Each row is followed by its tier, which names the range that a hidden value of the row falls in. A new part has a new value, new ranges and new names.
[  14    0 -210   95 -198   24  172 -351   37   61  285 -191 -103   76
   89  305 -293   -7  -63   54    2  226  -56  122   33 -116  216  -33
    7  -23  276  236  297  207 -180  166   34   47 -269 -216  204  164
  -68 -113]	MP
[ 214   24   20   12 -253 -339  390 -130  -84 -134   52  324  262  264
  -28  184 -294  -35  239 -205  -64  379 -177  188  -12  -58  133   60
  -13  232  276  213 -101  -54  200   81  296 -135  -22 -325  424 -345
  230  -92]	MP
[-115  -25 -101  108 -268  113  222 -295   49   28  228 -319  -91    7
   93  257 -219   -6 -145   84   44  156   48   86   92  -21  171   15
  -11  -49  230  135  336  271 -200  126 -122  144 -240 -250  200  197
 -121 -109]	FQ
[-198   59   41  136  -21   52  141  -33  115 -164    0   -5 -124 -113
  125  -20    1 -101 -107   31  -23  -28   85    9   61   53  129  -74
 -206 -117   17  -57  194  227  -75 -108 -236  236  -20  -85   -5  -14
  -98  -23]	MP
[ 170   47  -93  119 -219 -198  315 -433    2 -195  -45 -142   78 -187
   17  493 -397   46 -147  -75   89  120  -75  244   82  194  263  -27
  -77   28  216  113  428  317  -66  259 -158  199 -300 -267  328  -63
   22  -96]	GB
[ -98 -180  162  -51 -210   55  274  -53 -286  173  298  119  283  379
  190   90   87 -124  274   72  -12  353    7   52 -132 -132  -50  254
  114   43  140  112  -55   31   97  145  159 -388  -77 -322  282 -163
  310  -73]	Bh
[ -92 -103 -146  -43  174  202 -319  113 -475  214   51  -50 -183  454
  272 -300   67 -129 -107   97  -93   32  198  121 -318   -7 -200  -11
   79 -119 -169   36 -338 -157  -88  264   56 -511   31   19 -292   37
 -192  153]	GB
[-126   17   64  167  -23   74  175 -285   32   -6  228  -20  -67  149
  303  177   -4 -208   13  113   26  223   26  141  -86 -103  116  100
  -34 -204   38  116  312  276 -178  117  -60  -59 -275 -222   73   43
    3   -9]	MP
[-239 -176  168  102   40   13  126  -14  -18   79  214  170  174  215
  142 -254  308  -97  198  102   44  -44   24   30   55 -216 -262  333
  259   45  -37 -145  -78   17  131 -121  138 -216  -90  -90  -45   72
   97  103]	DL
[ 175  -13 -161    4   14 -138  -37 -146 -311  -73 -134   17  -13   91
  -19  -13 -249   32 -276  -40 -135  112  -99   63   -5  110   -2 -295
  -56    1   66  125 -189 -201   15  282  107  -42    1  129   -9 -226
  -57   37]	DL
[ -72 -156  -47  101  369  168 -312  -52 -145   60  145   29  -35   55
  -40 -341  308   13 -264  274  -80 -171 -163 -116  204 -161 -453   -7
  199 -208 -244 -124 -142 -166   77   57  104 -106 -146  414 -432  200
 -204  280]	GB
[ 141 -170  162  213  274 -183   13   77  192  -65  149  220  114   56
 -234 -301  105  -49   85  115   -7 -282 -236 -159  297 -415 -357  161
  149   38   -8  -10  -17 -284  256 -303  381   58  -13  200 -144   97
  -59  245]	DL
[ 345   58 -609 -197 -272 -367  -21 -144 -426   12 -269    7  -73  203
   19  152 -779  204 -147 -357 -116  197   42  391 -293  365  447 -427
  -75  398  325  252 -340 -112  -40  451  167 -209   90 -220  279 -303
  -39 -130]	DL
[  79  -81 -150 -100  102   21 -186   90 -497  123  -95  -10  -92  255
  216  -85 -156  -85  -91    6  -94   31  165  110 -359  153   61 -188
 -116  -41  -58   93 -209 -117  -57  307   -4 -368  100  -37  -81 -216
  -13   51]	Bh
[-113  -51  -23  197  102    1   71 -323  109    8  209  -34  -49    5
  206   76   64  -90  -10  140   77  -43  -26  150   39 -145   -4  154
  135 -119    4  -11  311  241 -118   49  -14   -9 -341  -70  -59  203
  -46   80]	RH
[-191   15   59   53  -22  122  103  129  -32  -89  -35  -18 -143  -95
  170    1  -28 -156  -68   39  -49  -39  184  -70  -94  109  219 -151
 -355 -144   35  -19  176  203  -80  -92 -304  168  127 -117   19 -125
   -8  -82]	DZ
[-173  -25   78  138   54   36   94  -42   88  -69    3  -11  -87  -77
  211  -34    1 -152  -63   73   56 -117  145   30  -49   62  149   -7
 -150 -120  -43  -86  269  263 -106  -71 -208  124  -52 -119  -29    1
  -40   33]	DZ
[ 156   40 -128  193  -94 -327  276 -338  -99 -133  -50   52   68 -203
  -86  245 -201   48  109 -209   44 -129  -24   48  109 -113 -108  101
   84  189  236  -79  143   32  169   20  -79   21    5  -81  145  -40
   86 -252]	RH
[ -34 -115  262  195  -18 -285  278 -188   54 -156  -69   87  263  126
   87 -135   67  -55   68  -35  149 -123   14  257  117  -28 -220  360
  294  142  -44 -140   28   17  121   -6  146  -70 -214 -190   82  -38
   14  205]	MP
[ 189 -107  175  251  184 -333  140  -41  238 -226  -29  178  165 -101
 -277 -204  -11   16   -6   12   36 -321 -235  -66  375 -255 -294  127
  131  109   22  -65   51 -221  264 -261  284  222  -47  159  -49   16
  -74  219]	RH
[-252 -123 -145  103  -63  294    1 -175  120  201  451 -283 -161   92
  117   33   46  -14  -62  254   38   20   28   11  110 -229    3  139
  133 -116  117   72  283  247 -196   -8  -23   16 -292 -116  -39  458
 -187   20]	FQ
[  95   19 -126  170   11 -339  177 -219   35 -205 -141  137  110 -299
 -155   36 -106  128   36 -188   68 -296  -58   71  222    7 -138  101
  118  232   84 -242   78   71  236  -97  -95  126    0   10   34    2
    0  -88]	FQ
[-214  -67 -291   54 -200  182   67 -188  187  137  365 -241 -179  -20
   19   46 -160   90 -134  137  -17   67  -16  -30  179 -132  204 -101
   31   18  265  104  219  230 -185  -43   -6  209 -178  -93   78  350
 -169  -87]	RH
[  36  -39 -206   84 -195  -47  165 -310  119  -32  120 -211  -14 -124
  -23  265 -333  107 -163   22   92   20  -46  148  147   88  227  -22
   22   69  200   73  355  298 -105  123  -72  198 -269 -204  208  182
 -111  -32]	GB
[-146 -198  246  129   -2  -97  189  -94  -37   63  140   87  222  335
  224 -184  180 -139  197   71  130  -28   82  213  -44 -153 -216  433
  329   81  -43  -74  -15   27   61    7  210 -300 -205 -249   43   44
   79  192]	DL
[ -10 -111 -335   49  -19  235  -87 -100  -10  377  623 -141 -241  333
   93  137 -140  -72  220  172  -33  138  -18   -9 -110 -484   49  147
  108  -39  266  300  188   90 -139    7  217 -302 -175 -195   16  451
 -106 -101]	FQ
[-110   78  100  -78 -123  226  169  344 -407 -202    0 -108 -154    9
   48  292  104 -121   69   36 -307  182   68   14 -109  -30   71 -124
 -531 -227  311  310  -63  -86   49   14 -292   88  127 -119  119 -275
   99 -188]	MP
[  64   -9 -212  261  215 -255    3 -283  186  -96   29  174    2 -351
 -188 -108    4  115    9  -72   82 -425 -128 -100  316 -197 -266   96
  215  145  -19 -324  152   71  215 -216  -39  136  -21  218 -189  230
 -100  -48]	FQ
[-269 -159  244  -12  126  298  -11  372 -225 -112  -20 -239  -38 -281
  -25  -81  393  -14 -115  269 -109 -340  128 -192  127   30 -194  -20
 -286 -241  -22  -93   80  -26   81 -145 -380  225   77  151 -165  -25
   -3   73]	NG
[ 142  132 -134  104  -88   32  192  -85 -354  134  321  214 -177  254
  138  361 -182 -298  411 -147 -165  374   60 -193 -319 -433   14   12
 -270  -97  314  269   68  -27   74   31  -40 -393  278 -232  172 -167
  214 -511]	MP
[  55 -118 -225  144  307  -59 -127 -158   67  241  337  288  -29  -93
   33 -124   37  -51  252   73   80 -249  -44 -255  -25 -339 -111   74
  135   38  -85 -203  210  132  128 -173   64 -241   67  110 -174  193
   89  -91]	NG
[  65  -44  -48  233   65 -221  140 -283  -25  -30   37   80   47 -115
  -28   16  -44  -24   75  -76   78 -214   -8  -42  114 -201 -224  151
  172   98   70 -155  132    8  135  -50   -2  -43   -9   24  -32   72
   22 -108]	DL
[  65 -203 -158  118  -99  -34   80 -377   26  196  225 -354   20  -76
   21  139 -291   88 -142  133  196 -154   58    1   89  -46   53   55
  217   84  105   -3  400  191 -148  171   15    2 -243 -134  116  286
  -97   -1]	NG
[  98   15   55  243  -38 -216  280 -297 -172  -80   16   14   44  -42
   53  228  -71 -117  166 -126   61  -76   66   30   -9 -211 -207  227
   74   40  158  -39  184   15  110   42  -90 -124   -9 -139   93  -38
   94 -216]	RH
[-303  -74   66   11  159  322 -108  155 -175  -36  154  -35  -83   20
   87 -150  415  -51 -107  254 -163  -25  -24  -37  100  -78 -224   20
  -82 -267  -73  -30  -84    3   27  -32 -155   11 -101  164 -246   81
  -77  123]	FQ
[ 351  -85  189  358  266 -516  118 -133  280 -311 -216  159  155 -192
 -358 -269 -161   21 -132  -71  107 -499 -221  -85  425 -210 -374   84
  171  156  -64 -149   83 -301  280 -253  296  288    7  243 -113   -7
 -186  270]	RH
[  40  -14   31  165  -56 -267  262 -226 -119 -103  -71   98  116  -36
   82  108  -74  -56  145 -152   76  -98   73  129  -19  -47  -95  191
   97  137  111 -107   89   67  124   30  -60  -97  -21 -172  116 -101
  116 -121]	DL
[-260  -85  -40  100  -78  324   63 -196  -34  253  517 -180 -159  337
  319  105   90 -191   85  243   -4  272   78   55 -115 -305   26  188
   85 -213  118  195  235  225 -240   99   27 -228 -278 -239   19  300
  -56  -42]	MP
[ 460  -85  276  248   81 -485  272  -16   40 -314 -203   98  218  -69
 -361   18 -271  -35  -12 -105   18 -260 -214  -56  282 -206 -258   72
  -23  137  150  113   64 -388  306 -128  303  205   62   59  137 -222
   -5  138]	DL
[  16  -38 -312  -74 -134  -31 -113  -92 -453  133 -124 -134 -142  313
  170 -156 -335   20 -262 -108  -89  135  191  150 -239  194   66 -271
   35  113   70   82 -347 -153 -130  369   57 -282  110  -57  -21 -125
 -160  -36]	DL
[ 214   60 -206  113  -22  -13   82  -64 -188   75  198   46 -180   31
  -21  313 -296 -142  201 -100  -63   68   36 -148 -155 -272   48  -24
 -228  -34  249  178  205   37   60   -1  -83 -161  178 -152  107    4
   35 -332]	GB
[ 131 -172   90  244  150 -307  110 -178  286 -157   60   85  214 -125
 -315 -238   31  135  -82   75   78 -347 -294  -33  506 -264 -366  179
  336  166   25 -120   51 -190  243 -213  343  236 -196  211  -74  184
 -121  271]	RH
[-361  -44  271   44   98  381   43  325 -222 -141   94 -194 -170  -43
  147   17  470 -170  -15  263 -196  -87  121  -38   15 -128 -166   69
 -321 -375   68   95   53   -8  -21 -118 -329  135  -39   41 -169    4
  -22   40]	RH
[  40  -63  -20   68  -40  -48  150 -280    2   52  141  -23   38   -6
  229  190 -232  -94  -35   85  103  123   47   51 -128   96  299  -84
  -87  -67    2   56  389  314 -151  187  -70  -41 -173 -225  187  -89
   89  -16]	NG
[ 126   62 -106  108  -88 -284  251 -200 -158 -131  -44  164   77  -52
    8  222 -161   -5  205 -216   -7   -2   -6  143  -31  -62  -19  111
    6  168  203  -19   41   51  172   38  -52 -103   17 -178  173 -142
  136 -209]	MP
[ 103  -43 -412  -23 -183   51   49 -151   18  208  438  -69 -122  176
  -34  269 -358   66  139   22  -53  219 -116   73  -20 -242  249  -17
   10  112  370  306  161  136  -65   62  186 -108 -151 -243  223  249
  -36 -157]	FQ
[-366  -19  246  110   94  323   40  174 -210   23  118    8 -178  163
  348 -142  332 -341   37  160  -97   57  261 -137 -200 -120 -100   45
 -250 -339  -88  -31   37   86  -90  -76 -279 -123  132  -60 -170  -80
   12  -58]	DL
[  97  -30 -234  173  133 -133   28 -252    8   97  198  209  -26 -169
  -54   61  -94  -20  149  -46   26 -156  -78 -207   64 -271  -86   13
   63   66   89 -134  192   89  142 -111  -12  -72   83   88  -52  104
   88 -224]	DZ

[ 323 -122  290  172  161  121  413    7   81    9  277   31 -204    8
  -44   78   33  -29 -137 -257  -74 -321  -47 -176   83  -66 -130 -103
  140  160  131  139  224 -186  162 -185  184  -51  392  -47  112 -245
 -291   40]	(100)
[ 568 -113   45  -20  -56 -121 -150   56 -190   49 -294  -62 -207   21
   24   48  188  -34 -119 -206  -48 -271 -323   20   99 -165 -287 -148
  108  235   98  -57   74 -116  178 -440   27  -81  243  108  139 -334
   52  153]	(97)
[ 570 -290 -192  -51 -140  -88 -156  293 -162   95 -309 -279 -220  -59
   26 -106   76  150  -90 -107   45 -304 -458   41   18 -206 -198  -90
  -34   65    1 -301 -127 -211  181 -610 -189   61  259  417  174 -428
  231   13]	(98)
[-255   84  -59  498 -116  -18 -276 -215   -4  -49  344  -42   40  117
  210  244  -67  -15   20  338  145  239  351 -134 -182  173  -23   59
 -305 -348 -210  179  109  330 -191  378  300 -103 -229 -260   17  447
 -260  -21]	(101)
[ -77 -274 -146  114    0  -59  372  158  313  149  -68 -188 -124 -272
  -43  -19  189   81  -97  110 -265   17  174 -170  -51  107   84  115
  -83   58  133   49  -42   32  165  -55  179  287  253   46  182  -67
 -288  137]	(100)
[ 260  342   42  227 -105 -206  -97   46 -274   39   57 -104  188  147
  103 -121   64 -188    2  -42  -39  283  121  202 -106   86  -26  -73
  221  -22  -52  -34  293  119  -47    8  168 -265  -70  239 -206  145
  -64 -307]	(95)
[ 267  373  128   75 -217 -161  -46   36  -88  241  -43  -35  110  161
   24 -158  126 -178  -46 -289  -84  154  -52   35   40   83   56 -148
  288  299   68 -102  171   54   85  -63  111 -236  168  109 -225  -41
 -130 -169]	(100)
[ 338  121  120   83  -89 -108   -4  130 -131  249 -230 -126  -73   85
    7 -216   58 -144   40 -137 -230   54 -160 -118   75  123  -21 -169
  224   87   11 -144  160  -32   92 -151   77   15  194  261  -61 -216
  -72  -21]	(95)
[ 175  -76  118  293    5  254  395  -90  102 -223   -2   23 -177 -234
 -123   93  273    7 -178 -171 -269 -350 -249  -94  222 -153  127   72
 -240 -267   85 -105    7 -428   81   10   53  188   61 -144  204 -280
   69  150]	(97)
[ 247  217   31  -40 -114 -172 -114   44 -128  254 -101 -150  152  223
   39 -171  114 -139  102 -317 -112   66 -161   25   62  -34   31 -108
  398  379  126 -115  238 -133   98 -218   38 -163   88  247 -222 -163
   68 -166]	(105)
[  28  -83  106  415   55  106   31    2  -82 -159  302 -167 -258  -50
   29    6  -60   51  -34  256   11 -113   40  -33  -27  133 -195   25
 -302 -280  -85  -47  -83  214  -26  -98   59   26  -20 -277   64  -49
 -210  -87]	(100)
[ 313 -113   14   82 -112  -32 -238 -142   -7  164  -46   70   12  192
  128  282   68    4  -88 -259  106 -186 -144 -219   40 -239 -137 -150
   82  208   -2  145  245 -195   85  -93  182 -151  187   57  141  -17
  -47  205]	(105)
[ -80  175    6  186   -7 -166    9  -16   14  160  174  -53  370  186
  131    6  -13 -150   40   32  -57  321  378   14 -142   89   30   -6
  266   30    3  202  417  106   -7  210  313 -178  -66  103 -190  278
 -280 -244]	(98)
[ 389  218  -10  -46 -128 -189  -72  -75 -197   33 -378  -85  -65   27
  -23  -57  429 -192   32 -379 -281  -55 -326  102  164  -97   60  -36
  278  334  227 -133  161 -271   91 -242   55  -60   31  182  -48 -281
  284  113]	(98)
[ 213 -344 -108  -33  -87  -22 -139   80  112  261 -205 -126   12   32
   40   85   53  141  -72 -132  -18 -240 -220 -202   79 -243 -150  -80
   13  240   55  -36   35 -197  215 -318    2   78  230   93  161 -217
  -30  148]	(99)
[ 418  -13   53  -55 -151  -67 -347  -18 -166  231 -208 -111  -46  222
   40  -20   96   -2   26 -357    9 -249 -453  -84  179 -227 -181 -186
  191  422   81 -174   71 -203  157 -438  -85 -137  166   83  -32 -331
  161   54]	(99)
[ 289  122  -46   -1 -134 -186 -290   46 -260  182 -404 -234  -67  117
   30 -207  184 -131  168 -127 -243   40 -321   -1  114   34  -37  -92
  202  175   68 -241   78  -80   56 -288  -37   29  -32  234  -93 -273
  230   24]	(105)
[ 130 -254  105  199  144  114  226  197   23 -108  150 -160  -24 -113
  -48  -77  -71   90 -152  180  -55 -253    1   88   28  -52 -273   21
 -143 -209   27  -59  -10   12  173 -281  -23   60   84 -182   51 -254
 -238 -215]	(97)
[  91  332  251  321  -96   -5 -447 -166 -309   53   70  -20  117  347
  122  -49 -118 -195  110   58    5  103  -54  -23   80  118 -190 -170
   30 -158 -148  -62  211  189  -86   78   92 -243 -234 -252 -236   46
  -97 -186]	(98)
[ 563  -46  137  -43  -16  -89 -152   82 -175  204  -62  -10   84  267
   85   22  -45  -59  -71 -332   91 -211 -226  -34   47 -230 -273 -246
  352  291   38   31  331 -207  176 -367   64 -255  279  262  -23 -232
  -48  -80]	(98)
[ -70  122 -180  355 -258  -63 -174 -166   48  -87  152   11  148  -21
  144  267  165   17 -163   92  127  161  204   48 -132  -47   93   99
 -276 -204 -102   80   54   96  -91  279  224 -146 -154 -123   49  371
  -81  -17]	(97)
[-187 -292 -201  157  224 -131  368   46  151 -148  100 -281 -170 -271
   -1   60  269   29   50  258 -271   27  308   39 -128  116  -16  275
  -37   21  229  186   63   70   61 -103  236  246  -10  -39  155  -26
 -150   77]	(101)
[ 246  227   97  -43 -280  -95  -21  164   14  323 -518  -81  110  -38
 -117 -321  225 -132 -110 -214 -366   48 -276    5  237   59   61 -142
  136  200  114 -331  -55  -34  240 -171  -65   58  160   -2 -155 -321
  -70  -47]	(100)
[ -34 -469 -190   57   63   12   82  130  177   38 -111 -269 -154 -190
  -20   30  109  186  -29  174 -141 -238  -69 -105   23  -83 -143  119
 -191   22  120  -39 -134  -59  184 -322  -13  284   99  -86  214 -255
  -68  129]	(105)
[  62  170  -55  239 -399  -52 -563 -127  -34  111  121   -1   34  204
  173  179  -22   55 -143   13  347    8  -68  -32  -44  -24 -119  -95
 -270   31 -150  -85 -137  271  -18   15   33 -298  -15 -310  -61  173
 -118  -47]	(101)
[ 439  -44 -145   95 -331 -114 -349  -20  -49  116 -122   40   -6   78
  151  259  120   75 -251 -196  260 -122 -181  -36  -55 -246 -120 -129
 -103  109  -84  -12   29  -69   77 -144   90 -225  209  147  164   50
   17  124]	(97)
[-404 -231  -26  388   86   88   52  -29  198  -24  383 -231 -232  -61
   72   66 -112  109   80  454  -11   -1  283 -235 -104  284  -89  142
 -356 -243  -44   92 -130  348  -35   84  157  191  -44 -416   80   78
 -376   14]	(101)
[ 214  117   14 -130 -172  -85  163  212   86  256 -223 -215  -61  -32
 -112 -321  214  -48  -12 -317 -237 -108 -317    9  163   41  130  -41
  231  390  243 -321  -97 -159  240 -364 -122   56  278  128 -153 -458
   40 -105]	(101)
[  -3  282   -8  314   25 -190   23   87 -243 -124  249 -240  169   37
   74 -188   45 -141   53  227  -69  335  308  340 -175  202  -63   89
   90 -147  -13  -30  181  304  -77   -4  140 -186 -230   38 -256  181
 -139 -456]	(95)
[  79  -34 -150  -54  -91 -208  190  213  127  234 -225 -256  -51 -124
  -30 -199  234  -32   13  -62 -268   97    1  -19  -19  124  111   51
  181  271  193 -110   -2    1  170 -209   74  148  217  237  -22 -193
  -79   -7]	(97)
[-284  267  361  344  118  176  152  -78   -6  -20  317 -126   61  136
  -66 -249  -93 -167  157  124 -264   26   73  -54  170  283    1   13
    8 -177   52 -105   94  136    2  113   47   18 -196 -503 -316 -152
 -268 -311]	(98)
[-153   96 -210  266 -116 -174  -25  100  -39 -100 -142 -200  285 -195
   27  -99  206  -42  -97  370 -215  335  294  315 -107   98    4  182
 -187 -306  -15  -80    1  254    9  108  112   47 -315  -93  -89  208
 -111 -249]	(95)
[ 328  207  241  111   89 -223  -99   37 -252  244  166  -72   39  367
  151  -93 -128 -241  136 -122    3  172  149  -71 -102  171 -216 -230
  509  266    5  176  484  171   16 -110  280 -301  186  248 -196   18
 -287 -190]	(97)
[ -38  228  198  425   -6  157  294   65  -42 -104  336 -161  -23  -45
  -63 -239  -30  -63   -9   84 -161   40   34   47   47  199  104   39
 -134 -329  -49 -211   -1   52  -30   66   13   14  -68 -143 -168  -73
 -162 -345]	(100)
[-115  -82  -91  190  174  -91  448  215   47  -47  164 -401 -196 -202
  -48 -271  124  -22  154  210 -315  110  178   47 -102  284  104  198
   60  -61  154  -79   12   77   28 -157   89  246   35  171  -36 -161
 -103 -180]	(97)
[-452  454  136  454 -172   76  199 -341  250  -31  283  126  231  -14
    3  124  244 -195  -56   -8 -239  307  363 -107   59  216  380  136
 -140 -154   42  125  158  101 -103  661  359  -48 -223 -495 -173  370
 -306  -36]	(95)
[ 161  157  174  453  -42   59 -201 -268 -170 -160  359  145   80  210
  173  321  -42  -91 -116    8  198  -11  144  -30  -59  -76 -166  -84
 -122 -257 -169  216  314   55 -122  234  290 -319 -115 -212   22  284
 -185  -57]	(97)
[  59 -325 -173   14 -174   -8 -182   93  176  256 -176 -211 -208  -31
   36   31   48  179  -24   10    4 -217 -237 -273   51  -46  -75  -26
 -179  160   34 -139 -211  -25  165 -292  -54  183  231  -31  171 -243
  -44  211]	(105)
[  83 -402 -215  126  -34    0  152  173  192    8   69 -240 -279 -218
   21   76   87  218 -128  126   37 -224  -33 -102  -88  -35  -77  104
 -256  -13   52  -42 -193   -4  135 -286   21  185  253   42  259 -166
 -112  102]	(97)
[ 111   48   79  434   -4   24 -232 -105 -195 -142  465  -32   38  210
  197  198 -179    0  -51  173  296    8  179   29 -163   -7 -240  -50
 -152 -289 -204  137  206  189 -121   65  186 -292 -111 -125  -17  247
 -198 -217]	(101)
[ 188   -1  121    6   21  -17  248  213   -2  118 -242 -226 -128 -108
 -135 -332  153  -78   15  -76 -379 -126 -230    5  183  109  -24  -28
  133  107  185 -258  -39  -87  211 -327  -72  181  165   17  -74 -476
  -50  -82]	(97)
[-303  235   23  337   92  -93  -15   24 -130   -8  498 -336  112  191
  106 -226 -138  -98  275  272  -22  316  325  108 -169  325   12  109
  106  -94  -18  -21  158  327 -134   46  111 -114 -258  -69 -343  159
 -177 -477]	(105)
